Small tables with named rows and columns. After each table, cells are looked up by row and column.

Table panepul
|  | nire | vep |
|---|---|---|
| bar | -68 | -37 |
| samoka | -64 | -8 |
| vudo | -43 | 2 |
| bisigaf | -93 | 7 |
| bupunu | -65 | 77 |

bar, vep -> -37
bupunu, nire -> -65
vudo, nire -> -43
samoka, nire -> -64
bisigaf, nire -> -93
bisigaf, vep -> 7
samoka, vep -> -8
bar, nire -> -68
bupunu, vep -> 77
vudo, vep -> 2

bot:
|  | bekovu | vev | buru | nel |
|---|---|---|---|---|
| lom | 89 | 186 | 146 | 98 |
| zem | 87 | 191 | 109 | 110 |
| nipag | 73 | 93 | 167 | 65 |
| leb | 103 | 160 | 107 | 108 |
| kovilel | 7 | 246 | 123 | 105 |
| deza | 81 | 146 | 145 | 154 |
| gek | 34 | 175 | 126 | 121 |
| mos | 133 | 49 | 64 | 88 |
| pum | 44 | 174 | 57 | 101 |
| batire | 75 | 237 | 89 | 119 |
| pel | 51 | 245 | 99 | 128 |
| tifo | 74 | 127 | 130 | 141 |
| zuz | 14 | 125 | 117 | 133 |

What is the nel of kovilel in bot?
105
What is the buru of kovilel in bot?
123
What is the vev of tifo in bot?
127
What is the bekovu of tifo in bot?
74
What is the vev of zem in bot?
191
What is the nel of pel in bot?
128
What is the bekovu of batire in bot?
75
What is the nel of nipag in bot?
65
What is the nel of batire in bot?
119
What is the buru of pum in bot?
57
What is the nel of lom in bot?
98
What is the buru of zuz in bot?
117

venupob:
,vezuf,sek,gep,mifiv,vedogom,dorel,monu,nit,lesefo,nup
madar,115,215,171,103,92,116,142,164,149,115
piv,113,63,200,96,50,131,75,122,84,86
nuref,199,115,111,84,25,156,92,83,130,142
posorag,61,93,114,131,60,161,33,111,230,149
leb,105,225,231,180,97,155,170,157,100,127
kodegi,85,122,101,218,134,143,156,95,162,170
raz,102,106,47,177,138,92,134,187,118,44
rok,187,110,154,200,84,168,93,18,193,124
kugara,167,112,99,109,98,141,136,133,142,216
simane,168,134,140,69,86,151,121,167,53,173
bod,70,189,126,79,147,183,88,113,166,90
kanava,111,141,125,115,113,215,143,91,39,172

lesefo of kugara is 142
monu of bod is 88
vedogom of madar is 92
nup of bod is 90
vedogom of simane is 86
monu of rok is 93

Table zuf
	tes	mavate	nofumi	silam	feror	busagag
zik	48	165	236	90	169	131
fosorog	115	175	79	135	159	114
ret	126	165	79	144	209	100

ret, feror -> 209
zik, silam -> 90
zik, nofumi -> 236
zik, mavate -> 165
fosorog, busagag -> 114
ret, busagag -> 100
ret, silam -> 144
fosorog, mavate -> 175
ret, tes -> 126
fosorog, feror -> 159
fosorog, tes -> 115

Table vizos
|  | manezu | gidepe | gasa | taga | vavadu | mer | tunalo | fot | tomizab |
|---|---|---|---|---|---|---|---|---|---|
| vek | 4501 | 6500 | 3679 | 4589 | 5124 | 4713 | 4777 | 4726 | 5581 |
| sudede | 3801 | 6783 | 3483 | 6118 | 5147 | 3668 | 6150 | 3747 | 4215 |
| zipotun | 5468 | 6350 | 2346 | 1662 | 2257 | 5939 | 2698 | 7994 | 4227 |
| fis | 4401 | 4246 | 4647 | 5529 | 4337 | 4456 | 4161 | 4097 | 5320 |
| zot | 4363 | 3216 | 3566 | 2949 | 5239 | 8338 | 5070 | 925 | 4903 |
| roruleb | 4971 | 5474 | 4457 | 5026 | 4886 | 4828 | 4722 | 4431 | 5414 |
| sifi | 3723 | 3048 | 4975 | 4493 | 4802 | 3273 | 3646 | 5191 | 7740 |
| ruf | 4247 | 4244 | 3330 | 2683 | 4640 | 6416 | 4881 | 1782 | 4362 |
| fak | 4239 | 9354 | 9870 | 4188 | 5684 | 3698 | 2155 | 3395 | 5158 |
| dema | 4874 | 5628 | 4140 | 4707 | 4942 | 4601 | 4364 | 4960 | 5490 |
| feleb | 4437 | 5938 | 4491 | 4738 | 4833 | 4754 | 4459 | 4035 | 5046 |
| reb | 5422 | 4945 | 4242 | 4473 | 4957 | 5508 | 4612 | 4703 | 5567 |
| kogevi | 5825 | 1986 | 2825 | 1489 | 5093 | 9015 | 6420 | 176 | 4293 |

tomizab of zipotun: 4227
tunalo of feleb: 4459
tunalo of vek: 4777
vavadu of zot: 5239
vavadu of fis: 4337
tomizab of kogevi: 4293
tunalo of roruleb: 4722
fot of reb: 4703
vavadu of fak: 5684
fot of sifi: 5191
fot of zot: 925

